Here is a tiny trained network, its code and every weight. The questions are about switching its units off for an input and a class, where a switched-off unit gives its printed mean instead of its output.

import numpy as np


def w(rows, s, z=0):
    codes = np.array(rows[::2]) - 128.0
    scale = np.full(codes.shape[1], s)
    scale[-1] = z or s
    return codes * scale


def norm(h):
    return h / np.sqrt((h * h).mean(-1, keepdims=True) + 1e-5)


def f(y):
    return y / 2 * (1 + np.tanh(0.7978845608 * (y + 0.044715 * y**3)))


def log_softmax(a):
    a = a - a.max(-1, keepdims=True)
    return a - np.log(np.exp(a).sum(-1, keepdims=True))


def net(x, mask):
    res = np.array(x, float).reshape(1, 5) / 4 @ E
    u = 0
    for l in range(4):
        y = f(norm(res) @ A[l][:, :-1].T + A[l][:, -1])
        res = res + np.where(mask[u : u + 7], y, B[l][:, -1]) @ B[l][:, :-1]
        u += 7
    return log_softmax(norm(res)[-1] @ U[:, :-1].T + U[:, -1])


A, B = {}, {}
E = w([
[170,128,154,119,130,126,74,129,185],'x0',
[133,120,158,118,28,162,51,205,20],'x1',
[127,125,128,83,123,136,147,161,149],'x2',
[156,6,157,91,92,121,142,66,115],'x3',
[174,108,117,190,103,177,169,174,154],'x4',
],0.022)
A[0] = w([
[99,134,119,136,117,137,205,115,81,13],'0.n1',
[112,109,125,144,126,115,128,137,135,70],'0.n2',
[160,124,129,127,110,137,57,120,198,7],'0.n3',
[159,110,100,173,98,119,151,161,144,42],'0.n4',
[120,113,113,31,115,139,177,199,178,48],'0.n5',
[124,115,118,251,129,120,73,50,107,36],'0.n6',
[146,70,111,114,123,152,123,105,117,35],'0.n7',
],0.025,0.015)
B[0] = w([
[120,66,103,157,211,60,124,166,80,186],'0.n1',
[131,80,154,137,186,120,158,65,144,90],'0.n2',
[128,53,130,186,254,35,100,171,78,221],'0.n3',
[19,116,213,132,155,194,101,112,146,210],'0.n4',
[224,199,179,80,136,145,168,90,58,246],'0.n5',
[212,205,186,58,130,151,180,105,75,253],'0.n6',
[83,156,164,125,66,38,166,189,194,217],'0.n7',
],0.028,0.0039)
A[1] = w([
[191,47,151,222,134,227,225,140,197,38],'1.n1',
[169,91,36,137,90,177,94,91,153,33],'1.n2',
[161,115,137,134,166,125,181,67,168,2],'1.n3',
[67,133,89,14,157,91,66,22,131,3],'1.n4',
[207,77,142,110,150,148,61,120,218,42],'1.n5',
[162,5,148,136,79,107,188,18,183,35],'1.n6',
[142,80,79,142,150,150,198,44,216,8],'1.n7',
],0.023,0.0082)
B[1] = w([
[3,168,159,96,183,164,38,93,99,243],'1.n1',
[129,195,142,108,235,161,184,105,123,126],'1.n2',
[185,89,62,106,78,152,55,69,94,242],'1.n3',
[48,115,213,157,176,208,114,124,133,246],'1.n4',
[160,105,117,155,185,95,133,161,84,181],'1.n5',
[91,176,123,65,83,17,136,181,139,255],'1.n6',
[168,46,92,153,87,171,138,81,168,235],'1.n7',
],0.02,0.0072)
A[2] = w([
[172,132,136,150,154,113,84,149,186,48],'2.n1',
[137,92,67,143,56,160,68,147,126,112],'2.n2',
[173,129,73,165,100,173,127,105,168,1],'2.n3',
[108,133,101,149,126,117,164,84,190,69],'2.n4',
[138,154,81,127,198,110,166,65,203,104],'2.n5',
[64,79,48,149,144,135,229,122,66,38],'2.n6',
[117,252,65,195,165,134,131,145,217,85],'2.n7',
],0.032,0.0068)
B[2] = w([
[119,125,150,177,163,72,83,155,83,167],'2.n1',
[115,80,87,149,125,194,115,102,158,204],'2.n2',
[84,100,106,99,111,90,146,132,188,153],'2.n3',
[62,154,47,154,65,165,136,155,53,149],'2.n4',
[164,110,71,127,136,200,93,153,5,198],'2.n5',
[181,118,140,169,227,57,57,169,131,180],'2.n6',
[99,108,167,62,30,3,199,146,160,247],'2.n7',
],0.02,0.013)
A[3] = w([
[86,118,175,143,149,167,136,122,205,191],'3.n1',
[189,191,112,125,126,159,158,108,151,68],'3.n2',
[139,118,39,162,138,139,156,68,150,24],'3.n3',
[184,83,140,146,62,179,72,141,132,149],'3.n4',
[208,123,109,165,175,141,95,120,253,22],'3.n5',
[175,148,134,158,154,89,141,150,253,117],'3.n6',
[167,156,102,188,136,143,150,85,227,2],'3.n7',
],0.03,0.0034)
B[3] = w([
[150,168,88,177,147,158,150,113,248,213],'3.n1',
[147,77,109,162,108,162,253,54,190,166],'3.n2',
[184,189,133,204,34,185,76,224,150,179],'3.n3',
[140,132,26,126,122,150,135,90,79,244],'3.n4',
[194,86,148,112,95,134,171,62,205,140],'3.n5',
[187,111,100,137,101,134,149,46,234,158],'3.n6',
[132,208,101,188,191,178,137,243,178,129],'3.n7',
],0.018,0.011)
U = w([
[143,78,28,141,70,205,87,114,82,253],'0',
[116,117,146,82,4,23,194,190,198,176],'1',
[171,77,149,188,240,62,94,185,78,75],'2',
[241,225,192,55,124,192,221,77,50,25],'3',
[9,163,205,142,179,224,108,91,187,101],'4',
[205,118,117,197,152,144,179,110,195,244],'5',
],0.013,0.0024)

Each question gives the input, the list of numbers given to net, and the class t.
The units are the neurons (one row each of A and B). Each row of codes is followed by its name. A weight is (code - 128) times the scale printed after its matrix; where a second scale follows, it is the last column's (A, B and U).
mask holds one flag per neuron, layer by layer. A switched-off neuron (its flag False) gives its mean, the last column of its row in B, instead of its output. The means were averaged over made-up inputs and are rounded, as every weight is.
A unit's drop is (log p(t) with every unit on - log p(t) with that unit switched off) / (log p(t) with every unit on - log p(t) with every unit switched off).
The circuit of an input: a set's keep is (log p(t) with only the set's units on - log p(t) with every unit switched off) / (log p(t) with every unit on - log p(t) with every unit switched off). Starting from the 12 units with the biggest drops (on a tie, the unit counted first), units are removed one at a time, each time the one whose removal leaves the highest keep (on an exact tie, the one counted first), for as long as the keep stays at least 0.8.
units of the circuit, in order: the units of the circuit, biggest drop first
unit that matters most: the unit with the biggest drop
k most important neurons of layer l: the k neurons of layer l with the biggest drops, biggest first
drop of u: that unit's drop, to one decimal
input [7,-7,7,-4,1], class 0: unit that matters most	2.n5
input [3,6,-7,7,-6], class 1: 2 most important neurons of layer 2	2.n5, 2.n2
input [-2,-5,0,-5,5], class 0: 2 most important neurons of layer 1	1.n7, 1.n4
input [0,-3,8,-7,6], class 3: 2 most important neurons of layer 0	0.n5, 0.n7
input [-7,6,8,-5,-1], class 3: 2 most important neurons of layer 0	0.n5, 0.n3
input [2,7,-8,-6,7], class 3: 3 most important neurons of layer 0	0.n6, 0.n4, 0.n1
input [-7,0,0,7,6], class 1: 2 most important neurons of layer 0	0.n7, 0.n3
input [0,5,-1,6,-5], class 1: 3 most important neurons of layer 1	1.n3, 1.n7, 1.n6
input [7,-1,-3,-6,1], class 2: 2 most important neurons of layer 0	0.n3, 0.n7
input [8,-6,-8,3,-3], class 2: 2 most important neurons of layer 2	2.n1, 2.n2
input [8,-8,7,-8,3], class 0: 2 most important neurons of layer 0	0.n7, 0.n6
input [1,-4,7,-2,8], class 4: 2 most important neurons of layer 0	0.n4, 0.n6
input [-5,0,-2,-2,3], class 2: drop of 0.n1	1.5
input [2,-1,-4,-4,-7], class 4: units of the circuit, in order	1.n4
input [-5,-1,0,1,6], class 4: drop of 0.n3	0.1
input [-4,-7,0,2,-5], class 0: drop of 1.n7	2.1
